In the rows, zero is written as 128.
Here are made-up elements, facts about them, and rows of numbers that follow some of those facts. Name the element behind each unnamed row.

How the elements are related:
barom gramim:606 mizagru:bridim trubrok:b
bibam gramim:381 trubrok:d
bregok gramim:160 mizagru:goki trubrok:b
bridim gramim:381 mizagru:klusan trubrok:a
brodrik gramim:606 mizagru:grapovu trubrok:c
broke gramim:160 trubrok:c
brulus gramim:160 mizagru:siko trubrok:b
dodrel gramim:160 mizagru:grubil trubrok:a
dotril gramim:133 mizagru:peple trubrok:e
dragran gramim:381 mizagru:skoplos trubrok:d
dreba gramim:381 mizagru:klibus trubrok:e
drinos gramim:160 mizagru:pleras trubrok:a
drokla gramim:381 mizagru:suklun trubrok:b
dronu gramim:381 mizagru:klugribus trubrok:c
drotriklim gramim:133 mizagru:stavur trubrok:a
febral gramim:160 mizagru:ludu trubrok:a
fipa gramim:133 trubrok:e
flafo gramim:160 mizagru:fluregre trubrok:c
flaso gramim:133 mizagru:sadem trubrok:a
fluder gramim:381 mizagru:klubra trubrok:a
fluregre gramim:133 mizagru:trosteflan trubrok:a
flusitu gramim:606 mizagru:brodrik trubrok:d
flutra gramim:381 mizagru:febral trubrok:a
fosu gramim:133 mizagru:momim trubrok:b
fumo gramim:160 mizagru:zegor trubrok:e
fuplas gramim:160 trubrok:a
fuplasa gramim:160 trubrok:b
gagromom gramim:606 trubrok:d
gatus gramim:606 mizagru:flusitu trubrok:b
gebe gramim:160 mizagru:plusto trubrok:d
giskeklu gramim:160 mizagru:libal trubrok:a
goki gramim:606 mizagru:dragran trubrok:e
grapovu gramim:381 mizagru:nugrun trubrok:a
gribir gramim:133 mizagru:stibu trubrok:b
grigrul gramim:606 mizagru:giskeklu trubrok:d
grubil gramim:160 mizagru:grigrul trubrok:c
grumon gramim:133 mizagru:pogrin trubrok:a
kesegrak gramim:381 mizagru:skobru trubrok:b
klibus gramim:133 mizagru:fluder trubrok:b
klostul gramim:160 mizagru:nebapi trubrok:c
klubra gramim:133 mizagru:mome trubrok:b
klugribus gramim:606 mizagru:fosu trubrok:a
klugru gramim:160 mizagru:bregok trubrok:a
klusan gramim:160 trubrok:b
kostu gramim:160 mizagru:varu trubrok:c
libal gramim:606 mizagru:vufim trubrok:b
liduso gramim:160 trubrok:e
lodris gramim:606 mizagru:tuflur trubrok:a
ludu gramim:160 mizagru:varir trubrok:b
madruflu gramim:381 mizagru:redre trubrok:b
masaris gramim:381 mizagru:zeristi trubrok:b
miflos gramim:606 mizagru:skuzon trubrok:e
mogis gramim:606 mizagru:skaron trubrok:a
mome gramim:606 mizagru:nistoklas trubrok:a
momim gramim:606 mizagru:drinos trubrok:b
muso gramim:160 mizagru:plistur trubrok:c
narin gramim:133 mizagru:stizi trubrok:e
nebapi gramim:160 mizagru:tratas trubrok:b
nibrok gramim:160 mizagru:pliplumil trubrok:d
nistoklas gramim:160 mizagru:plavok trubrok:a
notrus gramim:160 mizagru:klostul trubrok:c
nugrun gramim:606 mizagru:gribir trubrok:b
nuvek gramim:381 trubrok:e
peple gramim:381 mizagru:vebrupim trubrok:a
pizam gramim:606 mizagru:kesegrak trubrok:a
pladral gramim:606 mizagru:skuplam trubrok:e
plakubre gramim:133 trubrok:b
plasapi gramim:133 mizagru:flafo trubrok:c
plavok gramim:606 mizagru:dotril trubrok:b
plekupu gramim:381 mizagru:barom trubrok:a
pleras gramim:133 mizagru:vestis trubrok:d
pliplumil gramim:160 mizagru:plekupu trubrok:a
plistur gramim:606 mizagru:brulus trubrok:c
plomus gramim:381 trubrok:a
plopler gramim:606 mizagru:drotriklim trubrok:b
pludro gramim:160 mizagru:tusim trubrok:b
pluklen gramim:160 mizagru:plasapi trubrok:a
plusto gramim:160 mizagru:klugru trubrok:a
pogrin gramim:133 trubrok:d
redre gramim:133 mizagru:dreba trubrok:b
rireflol gramim:133 mizagru:zoplal trubrok:a
rudruli gramim:160 trubrok:a
ruklam gramim:381 mizagru:fipa trubrok:b
runak gramim:160 mizagru:trizu trubrok:a
rutra gramim:606 trubrok:a
rutrom gramim:133 mizagru:narin trubrok:b
sadem gramim:133 mizagru:ruklam trubrok:a
segrus gramim:381 mizagru:semadros trubrok:a
semadros gramim:381 mizagru:rireflol trubrok:a
sestumim gramim:381 mizagru:madruflu trubrok:b
siko gramim:381 mizagru:vobazi trubrok:a
skaron gramim:160 mizagru:vaple trubrok:a
skibir gramim:160 mizagru:stular trubrok:a
skibro gramim:133 mizagru:muso trubrok:c
skobru gramim:606 mizagru:mogis trubrok:b
skoplos gramim:606 mizagru:notrus trubrok:a
skuplam gramim:160 mizagru:flaso trubrok:c
skuzon gramim:133 mizagru:dronu trubrok:a
stavur gramim:160 mizagru:sestumim trubrok:c
stibu gramim:160 mizagru:skibro trubrok:d
stizi gramim:381 mizagru:gatus trubrok:d
stular gramim:160 trubrok:a
stustasur gramim:133 trubrok:d
stuvu gramim:160 trubrok:d
sugak gramim:381 mizagru:nibrok trubrok:a
suklun gramim:381 mizagru:flutra trubrok:a
tidoduk gramim:133 trubrok:c
tobrur gramim:381 mizagru:rudruli trubrok:b
tratas gramim:160 mizagru:skibir trubrok:e
tripek gramim:133 trubrok:a
trizu gramim:381 mizagru:masaris trubrok:c
trosteflan gramim:133 mizagru:segrus trubrok:b
tuflur gramim:606 trubrok:b
tufo gramim:606 mizagru:fumo trubrok:b
tusim gramim:381 mizagru:pizam trubrok:a
vaple gramim:381 mizagru:runak trubrok:a
varir gramim:160 mizagru:pludro trubrok:b
varu gramim:606 mizagru:lodris trubrok:c
vebrupim gramim:381 trubrok:a
vestis gramim:606 mizagru:pladral trubrok:a
vobazi gramim:381 mizagru:kostu trubrok:b
vufim gramim:381 mizagru:pluklen trubrok:a
zegor gramim:606 mizagru:plopler trubrok:a
zeristi gramim:606 mizagru:tufo trubrok:e
zoplal gramim:381 mizagru:gebe trubrok:b
zuskezon gramim:606 trubrok:b

Some rows with their names:
[109 128 170 129 105 187 118 145 103  56 109 107 180 183 117 129  66 107
 114 155 138 123  99 123 159 128  73 163  99 131 149  92 187 155 141 162
 142 145 192 146 183 157 163 176 123 152  95 122 133 109 113 135] -> bibam
[ 95 128 179 117  85 188 124 147 103  70 131 103 151 162 104 117  90 122
 138 166 155  96 114 142 118 155 102 162 114 154 147  52 121 164 148 136
 147 125 222 165 144 162 135 177 150 137 100 120 150 121 116 116] -> tripek
[152 102 102 161 153  69 137 132 120 103 108 123 151 148 115 149 135 131
  99 124 130 108 152 103 176 127  98 155 113 115 142 135 148 144 107 165
 101 140 109 115 162 143 166 137 118 132 113 119 187 112 151 123] -> stizi
[140 126 116 123 126  91 136 141 129 127 125 107 119 126 112 126 157 126
 122 132 150 113 153 120 113 149 125 158 127 131 142 101  85 150 121 142
 115 124 140 136 116 138 137 134 149 132 116 127 194 126 148  99] -> skuzon
[136  90 111 132 147  81 150 163 125 129 119 109 124 129 107 160 125 143
 116 113 120 105 143 112 135 157 131 131 123 110 132 129 101 137 103 135
 149 122 114 115 114 106 113 141 137 152 105 138 178 133 154 112] -> vestis
[137 130 111 144 138  94 128 142 140 131 121  98 143 118 123 130 141 126
 116 132 160 115 139 116 138 141 108 152 123 141 123  95  92 144 121 150
  94 160 136 131 119 145 146 126 153 145 126 107 193 123 146 111] -> pleras
[135 131 120 116 130 112 117 117 111  97 111 114 142 149 120 138 135 102
 116 123 135 115 128 105 154 121 106 148 113 110 135 147 157 136 125 153
 126 125 137 133 157 133 158 150 112 142 106 133 160 112 148 108] -> tobrur
[ 71 104 177 118  85 208 135 171  96  66 122 120 185 168 123 104  48 136
 149 169 142  95 116 137 134 136  99 165 124 165 147  90 174 191 127 126
 174 131 212 175 153 142 147 181 127 106  83 143 137 133 116 124] -> rudruli
[121 134  87 112 130 103 100 149 137 166 103  84 158 112 169  98 151 136
 146 120 148 122 111  99  99  87 153 143 123 151 125 177 161  89 111  98
 125 162 163 136 112 132 128 142 102 124 105 164 152 156 159 109] -> flafo
[ 62 117 158 120  99 202 117 150  95  78 123 110 185 149 135 114  48 129
 152 153 157  81 105 126 154 125 101 154 129 160 119 109 181 174 127 117
 160 149 207 170 145 135 157 171 119 107  92 134 127 136 123 122] -> fuplasa
[157 118 111 111 129  78 135 132 119 104 110 120 130 151 112 131 155 110
 104 129 118 134 150 104 133 133 109 155 111 106 158 142 140 135 110 158
 128 106 118 121 150 132 154 146 123 131 101 148 184 112 152 106] -> plekupu
[130 189 127  76 124 150  99  94 107 131 109 109 155 157 144 138 119  73
 130 115 110 172 157 105 176 134  77 142 143  80 125 145 146 150 120 165
 119 102 102 127 116  55 155 116 131 117 137 124 149  96 146  80] -> trizu
[141 135 110 115 133  95 114 116 119 110 113 113 141 145 124 137 139  99
 112 121 133 129 136 103 153 123 106 152 118 107 133 153 154 128 121 148
 115 116 130 125 147 122 160 140 112 138 113 137 166 107 156 104] -> drokla
[115  45  84 211 174  66 156 155 113 115 127 146 165 131 114 150 112 207
 120 125 154  33 176 107 215 123 111 146 138 159 124 123 146 180  79 132
 100 164 111 134 144 138 174 129 116  82 112 107 195 140 159 134] -> stibu
[166 127  98 111 132  73 114 150 157 129  91  85 153 142 144 118 166 102
  95 137 131 164 103  93 100 103 120 161  95 118 152 152 157  90 120 148
 109 154 143 113 155 150 140 140 115 163  97 160 162 114 161 122] -> dragran
[107 137  97 120 129 112 110 134 113 148 110 102 158 112 156 110 129 140
 148 116 143 104 137 107 142 108 131 137 143 140 115 161 158 130 108 120
 127 149 132 143 113 114 148 134 110 104 114 141 166 150 149 102] -> grubil
[114  64  96 199 176  66 135 135  91 117 136 127 131 133 100 190 121 202
 137  88 140  19 158 109 228 138 142 111 130 119 108 129 128 125  99 113
 118 141 119 111 112 122 128 146 110 131 128  95 172 148 159 121] -> plistur

Name these rows:
No name comes twice in this set of rows, the named rows included.
[113 136  97 126 110  95 155 146  99 107  98 102 122  76 123 104 111 108
 123 118 153 105 155 124 100 139 110 146 148 133 123 159 125 191 112 166
 172 137  87 145 140 150 169 145 134 123  92 134 219 176 116 103]  nistoklas
[112 145 131  76 121 160 136 145 133 153 119 129 166 140 146 115  97 108
 130 143 104 180 174 111 142 155  81 161 158 116 133 129 112 196  95 148
 139  97  99 146  96  34 149 101 151  79 116 155 166  99 159  81]  runak
[136 155 135  69 135 144 102 107 142 139 124 129 166 187 137 145 121  91
 115 136  99 185 158  96 184 139  83 159 133  86 136 130 135 145 106 145
  96  88 123 126 116  35 150 102 131 101 132 145 133  57 183  84]  kesegrak
[126 164 112 122 122 106 127 121 111 116 111  88 114  88 123 123 134 100
 127 122 164  99 139 130 120 156 112 141 127 133 114 116  98 152 131 149
 125 142 136 140 129 161 149 137 141 155 124  99 209 144 129  93]  dotril
[133 181 125  75 123 139 111 102 118 118 110 113 139 143 133 135 114  58
 109 121 110 172 153 104 162 143  75 154 139  84 122 145 133 165 122 174
 124  99  97 133 128  70 166 114 136 128 126 128 161  93 146  79]  masaris
[156 126 118 107 131  91 132 129 128 110 113 125 137 162 116 131 153 114
 100 131 109 143 157 104 142 135 105 159 119 104 161 140 138 141 110 160
 120  94 118 124 141 108 148 136 122 122 110 149 174  97 160 104]  suklun
[113 142 130  72 122 162 133 147 142 160 124 135 174 154 145 112 102 116
 128 149 101 182 178 106 153 159  84 166 159 114 139 120 112 188  92 139
 127  94 112 148  87  24 144  96 151  66 119 160 156  91 168  79]  skaron
[ 73 107 178 124 107 198 121 156  91  66 125  97 165 161 110 161  38 128
 139 136 142  76  86 134 170 150 105 132 115 132 111  87 158 145 144 119
 172 147 205 149 139 131 121 182 126 166  99 122 115 131 121 131]  tuflur
[147 127 121 113 116  97 137 133 105  85 107 114 128 145 107 129 137 100
 103 131 126 124 143 116 120 137 100 152 114 107 154 142 148 154 124 174
 144 108 120 126 164 149 157 159 121 140  99 137 182 125 130 109]  peple
[127 120 141  76 144 143 134 157 152 157 130 123 158 171 127 157 104 124
 116 130  80 184 163 106 163 173 101 149 140  86 140 107  87 147  96 130
 130  90 117 120  74  10  99 102 158 123 127 151 145  77 183  86]  pizam

Now the same elements, written a new way:
Known rows:
[164 127 115 140 108  92 157 101 132  49 174 153  97 154 143 133 190 144
  86 185 149  77  85 138 116 163 137 164 111 110 143 171 149] -> vaple
[120 149 133 152 152  91 151 112 158 134  95 118 158 189 191 146 146 102
 104 190 193 129  70 122 156 142 115 111 122 112 153  49 148] -> tufo
[120 165 154 158 120 131 133 148 115 162 129 138 111 112 139 129  93 184
 161 178 146 102 117 118  89 116 100 149 108 142  94 154 184] -> narin
[ 97 132 199 173 113  81 121 162 175 131  78 136 153 135 187 125  61 123
 146 156 195 120 128 122 154  87 101 128 135 112  97 110 118] -> klibus
[ 99 172 141 168  42 146 129 124 171 125 117 115 121 126 172 173 142 122
 151 176 168  67  85  77 117 148 122 173 122 155 159 121 157] -> fumo
[103 174 129 130  62 178 135 108 140 153 153 116 145 101 134 151 138 118
 174 165 122  76 120  93 103 139 104 140 120 142 159 122 179] -> tratas
[104  83 149  97 184 166  97 181 152  99 147 109  58 115 114 113  65 131
 127 130 169 132 119 131  43 133 108  88 145 185 104 140 160] -> pogrin
[ 89  97 120  88 124 198 105 139 154 111 145  97  87  87 114 134 114  75
 131 116 148 111 106 104  68 154 118 114 170 193 168 116 152] -> stuvu
[ 98 133 192 171 115  88 122 157 167 136  83 142 150 134 180 117  63 120
 148 160 187 119 133 125 150  87 100 133 134 111 100 110 124] -> klubra
[104 144 142 135 159 102 135 110 160 170  98 131 187 157 172 137 116 120
 123 166 167 137  91 117 175 124 100 103 149  97 143  52 145] -> plavok
[117 149 161 115 146 124 147 127 129 127 148 128 156 147 136  92  85  88
 178 161 152 108 188 157 105  90  79  71  83  96 106  99 173] -> trosteflan
[108  74 143 118 180 156 105 186 151  94 147 106  57 117 116 110  80 133
 138 122 158 140 125 130  48 137 112 103 150 162  98 148 160] -> tripek
[132 141 135  87 117 104 148  86 134 104 147 169 155 115 157 103 134 108
  79 175 139  94 115 157 157 118  97 125 118 112 141 133 126] -> drokla
[121 151 104 123 156 119 150 113 122 185 119 128 159 131 148 117 142 154
 125 162 137 157  74 133 144 138 106 151 144 107 139  67 178] -> varu
[100 124 148 171  58 139 116 127 166 121 120 122 154 109 139 158 129 109
 177 128 137  96 108  81 131 138 129 178 182 107 153 130 137] -> nistoklas
[124 146 132  48 129 122 147  76 155 105 190 162 188 120 130 101 117  97
 123 165 123  81 168 162 164 110  79  80  96  80 143 113 148] -> zoplal
[109 160 115 107  63 151 152 107 138 137 145 113 156 110 140 118 140  74
 177 139 134 104 137 125 116 126 103 148 121 119 164  87 168] -> klostul

Which element is each row?
No name comes twice in this set of rows, the named rows included.
[102 108 107  42 141 176 103 132 187 104 184 141  83  74 130 134  98 170
  71 160 133  97  94 125 107 148  94  99 123 182 137 159 142]  nuvek
[115 159 122 134  64 148 152 115 101 163 114 121 149  74 149 108 149 100
 152 134 118 123 100 125 127 120 112 199 155 142 159 111 158]  kostu
[116 116 178 205 105  85 112 169 177  93 106 133 115 158 153 147  87 157
 163 157 186 107 115 103 116 123 129 156 146  97  94 148 144]  drotriklim
[116 159 143 131  92 150 157  95  71 186  90 130 165  63 156  98 148  71
 131 136 110 126  99 131 137 109 108 188 170 153 155 113 137]  brulus
[157 170 112 143 176 100 182  95 110 123 122 113 125 197 180 120 197  87
  91 200 184 123  73 147 118 156 119 109  95 125 156  55 172]  skobru
[132 152 171 152 155 113 150 136  55 186  86 144 139  79 151  74 101 135
 128 156 130 149 115 158 120  84 100 174 151 144  91 140 148]  gribir
[128 135 124  73 117 122 122  82 152  96 203 171 160 122  97 126 128 149
 135 167 118  67 146 133 140 134 100 101 120  80 138 154 163]  dragran
[111 158 139 113  85 148 156  93 129 136 128 117 169 113 154 111 138  42
 154 145 135  99 140 126 126 118  98 124 127 124 165  84 151]  nebapi
[113 161 124 131  60 144 155 116 121 147 122 116 151  98 151 120 148  86
 156 139 132 114 109 119 120 127 111 182 140 136 159  99 159]  skuplam
[109  84 115  48 160 159 101 123 170  80 182 149  92  95 109 121 103 146
  75 137 140 105 102 135 100 152 110  93 152 167 142 158 133]  bibam
[102 101 154  88 183 152 123 175 148 108 122 105  83 111 152  89  65  84
 108 138 176 146 128 156  69 111  89  74 123 188 109 109 143]  plakubre
[132 152 150 147 124 115 149 150  63 188  98 143 123  73 145  78 103 169
 146 145 125 160 105 155 107  92 108 209 144 142  89 143 165]  skibro
[128 151 119 143 174 127 126 103  94 197 124 137 153 124 125 135 152 180
 131 162 123 141  67 115 141 142 120 147 180 109 134 101 180]  flusitu
[ 91 138 156 127  66 108 101 116 216 121 139 173 150 100 163 171  84 207
 109 179 153  70  91  94 184 126 105 152 137 109 124 161 126]  dreba

The same elements again, as new rows of numbers:
Known rows:
[124 149 127 170 188 161  96 148 129 147 127 128 149 152 100 147 102  94
  56 102  95 146 141 137 143 142 150 118  80 128 133 124 143 139 131 137
 130 152] -> mome
[117 132 135 177 156 168 106 124 135 160 176 128 153 133  96 132 110 116
 148 102 123 147 149 124 146  91 168 128 113 119 130 115 139 130 160 151
 114 160] -> klubra
[113 154 122 146  92 123 139 139 145 112  54 148 143 118 145 149 110 139
 123 165 205 114 132 117 150 110 114 116 198 117 127 129 132 114 143 131
 109  64] -> drinos
[147 117 104 123 119 158 118 121 118 125 150 148 118 114 130 162 132 116
 157 122 120 127 130 125 101 134 169 167  82 129 136 130 116 124 170 128
  95 127] -> masaris
[136 140 140  87 141  81 134 122 132 127 127 124 118 114 131 114 119 148
 144 137 162 116 117 127 132 112 118 108 140 126 121 122 132 132 135 128
 135 165] -> grubil
[146 129 137 159 142 152 114 144 121 147 129 113 123 130 110 157 117 105
 108  89 114 134 128 139 124 167 162 152  83 126 130 129 133 122 167 122
  95 121] -> tufo
[129 121 116 116 183 130 147 145 117  85 120 105 136 145 108 130 115 119
  73 143 136 140 117 137 148 167 100 102 120 155 117 131 139 146 107  97
 163 149] -> goki
[141 133 143  88 151  84 150 111 127  90 147 109 123 100 123 110 107 147
 144 145 222 119 115 123 140 123 115 104 137 143 119 113 132 145 125 120
 137 159] -> bregok
[ 99 124 106 171 102 162 145 138 135 144  93 128 147 139 129 133 124 138
 149 148 158 123 141 119 147  99 120 119 200 121 122 131 132 106 146 131
 118  70] -> sadem
[118 128 101 151 129 149 126 117 131 123 108 139 130 118 151 173 106 131
 157 160 175 123 141 109 108 110 120 123 141 138 134 128 139 122 141 131
 105  41] -> ruklam
[130 145 147  96 116  82 122 127 137 147 115 137 115 119 139 129 127 147
 135 127 127 116 120 128 132 101 126 116 143 112 126 129 136 125 140 134
 124 151] -> nibrok
[154 124 149 104  58 108 150 127 127 107 112 129 108  96 136 123 148 139
 170 117 168 112 111 132 127 154 148 168 143 116 126 130 105 114 167 119
  88 122] -> varir
[153 111 135 140 102 142 140 145 114 138 111 103 107 124 124 148 137 115
 130  93 123 121 116 141 114 190 149 166 107 129 127 137 120 109 171 107
  86  93] -> skobru
[117 153 129 135 106 105 131 131 146 142  63 141 129 115 149 151 106 150
 145 154 186 108 130 115 139  99 114 110 187 114 125 129 144 110 158 136
 104  70] -> skuplam
[136 139 156 123 106 107 132 117 136 110 127 127 127 111 132 119 121 137
 146 126 175 124 123 125 136 125 131 127 140 124 129 120 126 131 131 135
 113 126] -> fuplasa
[130 141 136 114  98 121 137 136 137  78 105 153 141 125 125 120 139 128
 108 143 132 136 121 130 160 128 124 134 156 120 128 131 117 140 123 122
 141 152] -> liduso
[129 117  87  92 171 127 139 119 116 100 146 135 127 121 130 130 121 133
 126 167 154 126 126 122 112 122 113 115 106 153 125 126 127 143 110 114
 156 153] -> vufim

Which element is each row?
No name comes twice in this set of rows, the named rows included.
[122 121 131 109 126 108 102 112 128 158 152 140 109 138 156 126 147 137
 140 123  42 127 133 124  89 105 113 125  99 124 139 136 131 131  85 140
 147 117]  stizi
[146 129 133  95  61 111 151 138 127 102 100 141 116 105 136 118 154 136
 139 130 147 113 112 135 135 149 141 164 149 113 126 134 101 116 152 117
 109 142]  febral
[145 118  96  96 123 143 116 129 118 149 137 151 107 114 134 163 140 124
 155 126  85 121 126 127  94 127 164 164  85 122 134 137 117 114 176 125
 104 147]  trizu
[149 135 132 102  73 124 137 141 128 111 110 152 122 108 124 127 148 125
 125 122 139 120 115 137 140 144 162 167 130 108 128 132 102 118 169 124
 104 169]  runak
[124 104 125 118 157 125 159 113 119 123 174  90 129 121 109 103 118 147
 175 135 190 126 126 124 135 113 120 106 149 150 113 116 136 132 134 119
 140 152]  trosteflan
[137 137 135  59 165  60 141 122 127 126 138 120 113 112 127 114 111 159
 132 147 170 112 111 127 133 100 112  89 132 136 114 123 141 139 131 118
 151 194]  gebe
[135 138 132  91 134  96 145 126 129  94 124 130 130 110 124 107 123 138
 119 150 183 121 116 128 146 125 117 112 144 131 121 121 122 139 118 122
 145 170]  giskeklu
[116 114 127 135 123 134 131 125 129 170 144 116 124 131 121 114 136 142
 168 116 106 124 133 126 129 100 131 124 153 120 121 127 132 113 145 134
 126 139]  tidoduk
[108 141 112 182 136 152 132 153 133 139  51 118 140 148 136 163 102 119
  92 146 162 122 137 125 137 146 105 108 169 134 126 135 147 109 136 120
 109  25]  vestis
[123 127 153 157 125 131 119 135 126 136 121 106 127 154 133 104 141 111
  85 101  74 138 128 139 123 167 106 125 117 131 134 133 128 132  75 130
 146 102]  lodris

